Here is a tiny trained network, its code and every weight. The questions are about switching its units off for an input and a class, where a switched-off unit gives its printed mean instead of its output.

import numpy as np


def w(rows, s, z=0):
    codes = np.array(rows[::2]) - 128.0
    scale = np.full(codes.shape[1], s)
    scale[-1] = z or s
    return codes * scale


def f(y):
    return np.maximum(y, 0)


def log_softmax(a):
    a = a - a.max(-1, keepdims=True)
    return a - np.log(np.exp(a).sum(-1, keepdims=True))


def net(x, mask):
    res = np.array(x, float).reshape(1, 7) / 4 @ E
    y = f(res @ A[0][:, :-1].T + A[0][:, -1])
    res = res + np.where(mask, y, B[0][:, -1]) @ B[0][:, :-1]
    return log_softmax(res[-1] @ U[:, :-1].T + U[:, -1])


A, B = {}, {}
E = w([
[103,246,183,137,223],'x0',
[172,99,47,105,46],'x1',
[120,95,1,57,187],'x2',
[149,129,243,220,100],'x3',
[141,110,141,95,202],'x4',
[239,153,133,191,108],'x5',
[212,56,113,52,66],'x6',
],0.0071)
A[0] = w([
[181,115,65,44,231,225],'N1',
[166,113,88,174,90,139],'N2',
[60,39,169,183,3,135],'N3',
[80,59,155,180,194,146],'N4',
[46,145,105,47,59,187],'N5',
[99,147,71,121,53,2],'N6',
[158,174,196,159,163,31],'N7',
[130,107,167,151,48,145],'N8',
[101,84,79,92,71,149],'N9',
[40,188,87,233,249,224],'N10',
[182,163,126,89,108,34],'N11',
],0.008,0.0018)
B[0] = w([
[164,176,126,133,68,207],'N1',
[129,145,175,186,86,177],'N2',
[104,166,119,124,169,210],'N3',
[174,152,159,145,174,171],'N4',
[75,68,167,114,113,172],'N5',
[157,103,137,136,111,158],'N6',
[143,101,110,150,177,202],'N7',
[89,125,123,230,138,190],'N8',
[83,148,157,145,108,184],'N9',
[170,131,58,104,128,254],'N10',
[104,48,199,254,67,148],'N11',
],0.0088,0.0098)
U = w([
[173,113,76,151,29,173],'0',
[106,186,171,192,125,183],'1',
[182,101,97,182,197,100],'2',
[17,37,72,125,148,90],'3',
[75,170,254,14,115,7],'4',
[100,129,154,135,164,6],'5',
[130,121,129,141,183,250],'6',
[125,190,48,119,164,215],'7',
],0.0068,0.0023)

Each question gives the input, the list of numbers given to net, and the class t.
The units are the neurons (one row each of A and B). Each row of codes is followed by its name. A weight is (code - 128) times the scale printed after its matrix; where a second scale follows, it is the last column's (A, B and U).
mask holds one flag per neuron, in row order. A switched-off neuron (its flag False) gives its mean, the last column of its row in B, instead of its output. The means were averaged over made-up inputs and are rounded, as every weight is.
A unit's drop is (log p(t) with every unit on - log p(t) with that unit switched off) / (log p(t) with every unit on - log p(t) with every unit switched off).
The circuit of an input: a set's keep is (log p(t) with only the set's units on - log p(t) with every unit switched off) / (log p(t) with every unit on - log p(t) with every unit switched off). Starting from all 11 units, units are removed one at a time, each time the one whose removal leaves the highest keep (on an exact tie, the one counted first), for as long as the keep stays at least 0.8.
units of the circuit, in order: the units of the circuit, biggest drop first
unit that matters most: the unit with the biggest drop
top k neurons: the k neurons with the biggest drops, biggest first
drop of u: that unit's drop, to one decimal
input [-4,2,-3,6,2,6,5], class 1: units of the circuit, in order -> [N10; N8; N3]
input [5,-8,-2,7,3,5,-4], class 2: units of the circuit, in order -> [N7; N10]
input [-7,5,-1,-5,-5,-5,1], class 3: unit that matters most -> N5
input [2,7,6,-5,-1,4,-1], class 0: units of the circuit, in order -> [N1; N3; N11]
input [-3,8,-2,3,-3,8,-6], class 1: units of the circuit, in order -> [N10; N2; N8]
input [-7,8,-6,6,7,7,4], class 1: top 4 neurons -> [N3; N8; N10; N2]
input [-3,3,-7,0,2,6,2], class 1: units of the circuit, in order -> [N10; N8; N2]
input [-1,-5,-3,-2,8,-3,8], class 4: top 3 neurons -> [N10; N8; N7]
input [6,-4,4,-8,-8,-3,3], class 0: units of the circuit, in order -> [N1; N3]
input [8,-7,-5,1,0,6,-1], class 2: top 2 neurons -> [N7; N10]
input [7,3,1,-8,-5,5,1], class 0: drop of N3 -> 0.2
input [6,3,-5,0,-5,0,-5], class 7: drop of N10 -> 0.4
input [3,-8,-1,4,-2,8,-7], class 2: drop of N7 -> 0.2
input [6,-2,3,2,1,-4,-8], class 7: units of the circuit, in order -> [N10]
input [-2,5,-4,-2,3,2,4], class 1: drop of N11 -> 0.1
